Here is a tiny trained network, its code and every weight. The questions are about switching its units off for an input and a class, where a switched-off unit gives its printed mean instead of its output.

import numpy as np


def w(rows, s, z=0):
    codes = np.array(rows[::2]) - 128.0
    scale = np.full(codes.shape[1], s)
    scale[-1] = z or s
    return codes * scale


def f(y):
    return y / 2 * (1 + np.tanh(0.7978845608 * (y + 0.044715 * y**3)))


def log_softmax(a):
    a = a - a.max(-1, keepdims=True)
    return a - np.log(np.exp(a).sum(-1, keepdims=True))


def net(x, mask):
    res = np.array(x, float).reshape(1, 7) / 4 @ E
    y = f(res @ A[0][:, :-1].T + A[0][:, -1])
    res = res + np.where(mask, y, B[0][:, -1]) @ B[0][:, :-1]
    return log_softmax(res[-1] @ U[:, :-1].T + U[:, -1])


A, B = {}, {}
E = w([
[122,123,116,136,130,123,125,133,115,135],'x0',
[162,238,68,81,113,211,22,96,49,5],'x1',
[144,98,243,73,72,185,51,192,54,255],'x2',
[127,142,121,118,112,118,138,105,119,146],'x3',
[123,130,113,141,107,120,137,126,106,137],'x4',
[131,137,116,142,92,121,146,110,104,144],'x5',
[22,224,207,231,237,207,160,82,128,147],'x6',
],0.0098)
A[0] = w([
[57,122,132,182,160,104,169,105,179,112,173],'neuron 0',
[185,127,119,26,92,148,24,156,80,134,98],'neuron 1',
[52,198,179,184,199,227,140,104,77,164,19],'neuron 2',
[89,94,98,159,166,89,174,116,191,125,171],'neuron 3',
[72,152,133,243,178,70,174,83,254,128,174],'neuron 4',
[117,6,189,121,139,37,235,176,171,230,18],'neuron 5',
[122,136,2,157,133,84,151,76,214,28,136],'neuron 6',
[57,138,153,227,164,85,211,87,166,101,92],'neuron 7',
[68,118,132,178,151,93,153,92,159,162,117],'neuron 8',
[91,138,176,118,107,146,93,168,125,185,29],'neuron 9',
[106,110,169,129,131,187,178,156,140,161,38],'neuron 10',
[199,32,46,70,89,59,146,142,174,113,21],'neuron 11',
[205,94,82,78,83,37,127,168,150,113,198],'neuron 12',
[147,139,51,151,142,59,154,83,165,29,18],'neuron 13',
[157,165,64,142,157,74,187,125,161,60,213],'neuron 14',
[126,50,143,130,147,81,177,146,170,212,254],'neuron 15',
[240,107,74,64,111,152,76,141,76,104,107],'neuron 16',
[101,205,65,86,139,201,79,92,52,45,40],'neuron 17',
[119,119,114,170,114,148,70,86,150,92,81],'neuron 18',
],0.0077,0.007)
B[0] = w([
[102,162,104,83,84,117,129,186,90,79,202],'neuron 0',
[140,151,112,77,87,55,110,116,63,62,202],'neuron 1',
[184,20,225,247,154,89,84,57,174,248,205],'neuron 2',
[140,163,91,98,101,115,114,189,96,52,198],'neuron 3',
[83,173,42,57,56,109,107,172,64,63,248],'neuron 4',
[229,65,228,130,154,98,20,72,84,196,237],'neuron 5',
[185,15,182,220,162,106,127,96,189,227,239],'neuron 6',
[121,196,86,99,109,128,170,185,117,85,215],'neuron 7',
[76,174,69,80,111,156,164,174,98,65,180],'neuron 8',
[88,114,78,160,214,230,196,66,139,197,153],'neuron 9',
[55,152,37,98,148,167,168,91,142,133,147],'neuron 10',
[63,166,66,253,194,220,195,107,228,157,204],'neuron 11',
[122,55,222,146,177,147,68,105,155,186,225],'neuron 12',
[203,48,220,113,100,62,24,90,96,133,194],'neuron 13',
[50,133,148,213,187,185,194,42,178,185,220],'neuron 14',
[81,118,99,195,220,206,193,55,237,178,236],'neuron 15',
[118,193,76,69,78,48,115,149,28,72,200],'neuron 16',
[136,75,137,246,248,152,144,31,193,213,202],'neuron 17',
[102,189,84,151,163,150,152,114,148,140,139],'neuron 18',
],0.0072,0.017)
U = w([
[51,130,94,177,177,246,225,116,218,176,41],'0',
[226,63,239,136,126,72,39,118,116,186,254],'1',
[97,219,20,1,36,76,133,198,53,6,145],'2',
],0.0095,0.0036)

Each question gives the input, the list of numbers given to net, and the class t.
The units are the neurons (one row each of A and B). Each row of codes is followed by its name. A weight is (code - 128) times the scale printed after its matrix; where a second scale follows, it is the last column's (A, B and U).
mask holds one flag per neuron, in row order. A switched-off neuron (its flag False) gives its mean, the last column of its row in B, instead of its output. The means were averaged over made-up inputs and are rounded, as every weight is.
A unit's drop is (log p(t) with every unit on - log p(t) with that unit switched off) / (log p(t) with every unit on - log p(t) with every unit switched off).
The circuit of an input: a set's keep is (log p(t) with only the set's units on - log p(t) with every unit switched off) / (log p(t) with every unit on - log p(t) with every unit switched off). Starting from the 12 units with the biggest drops (on a tie, the unit counted first), units are removed one at a time, each time the one whose removal leaves the highest keep (on an exact tie, the one counted first), for as long as the keep stays at least 0.8.
units of the circuit, in order: the units of the circuit, biggest drop first
top k neurons: the k neurons with the biggest drops, biggest first
drop of u: that unit's drop, to one decimal
input [7,-7,-1,6,6,-6,-7], class 0: units of the circuit, in order => (neuron 11)
input [-7,-3,-2,4,-1,-7,-5], class 0: top 2 neurons => (neuron 11; neuron 15)
input [5,-1,5,-3,-2,-4,3], class 0: top 3 neurons => (neuron 5; neuron 13; neuron 9)
input [3,2,-5,-5,-8,3,-3], class 1: top 3 neurons => (neuron 13; neuron 15; neuron 6)
input [5,0,-5,-1,6,-8,-7], class 0: top 3 neurons => (neuron 11; neuron 5; neuron 14)
input [5,-8,0,8,-2,-3,-8], class 0: top 4 neurons => (neuron 11; neuron 15; neuron 13; neuron 2)
input [-6,-6,0,4,6,4,-4], class 0: top 3 neurons => (neuron 15; neuron 11; neuron 13)
input [5,-2,0,-3,5,-8,-4], class 0: top 3 neurons => (neuron 11; neuron 13; neuron 2)
input [4,-4,8,7,2,-5,1], class 0: top 2 neurons => (neuron 15; neuron 9)
input [-3,-7,4,-3,-1,3,2], class 0: top 4 neurons => (neuron 15; neuron 13; neuron 10; neuron 9)
input [7,8,2,8,3,6,4], class 1: top 4 neurons => (neuron 15; neuron 11; neuron 2; neuron 14)
input [-7,1,3,-7,7,7,-5], class 2: top 2 neurons => (neuron 6; neuron 5)
input [-4,7,4,1,5,-5,5], class 1: top 3 neurons => (neuron 2; neuron 15; neuron 11)
input [-7,-6,-3,-1,1,-8,-8], class 0: units of the circuit, in order => (neuron 11)
input [0,1,5,7,8,-4,-4], class 2: drop of neuron 5 => 0.2
input [7,-8,-7,-7,-6,8,5], class 2: drop of neuron 4 => 0.4
input [5,3,-4,6,-6,-5,-2], class 1: drop of neuron 15 => 1.1
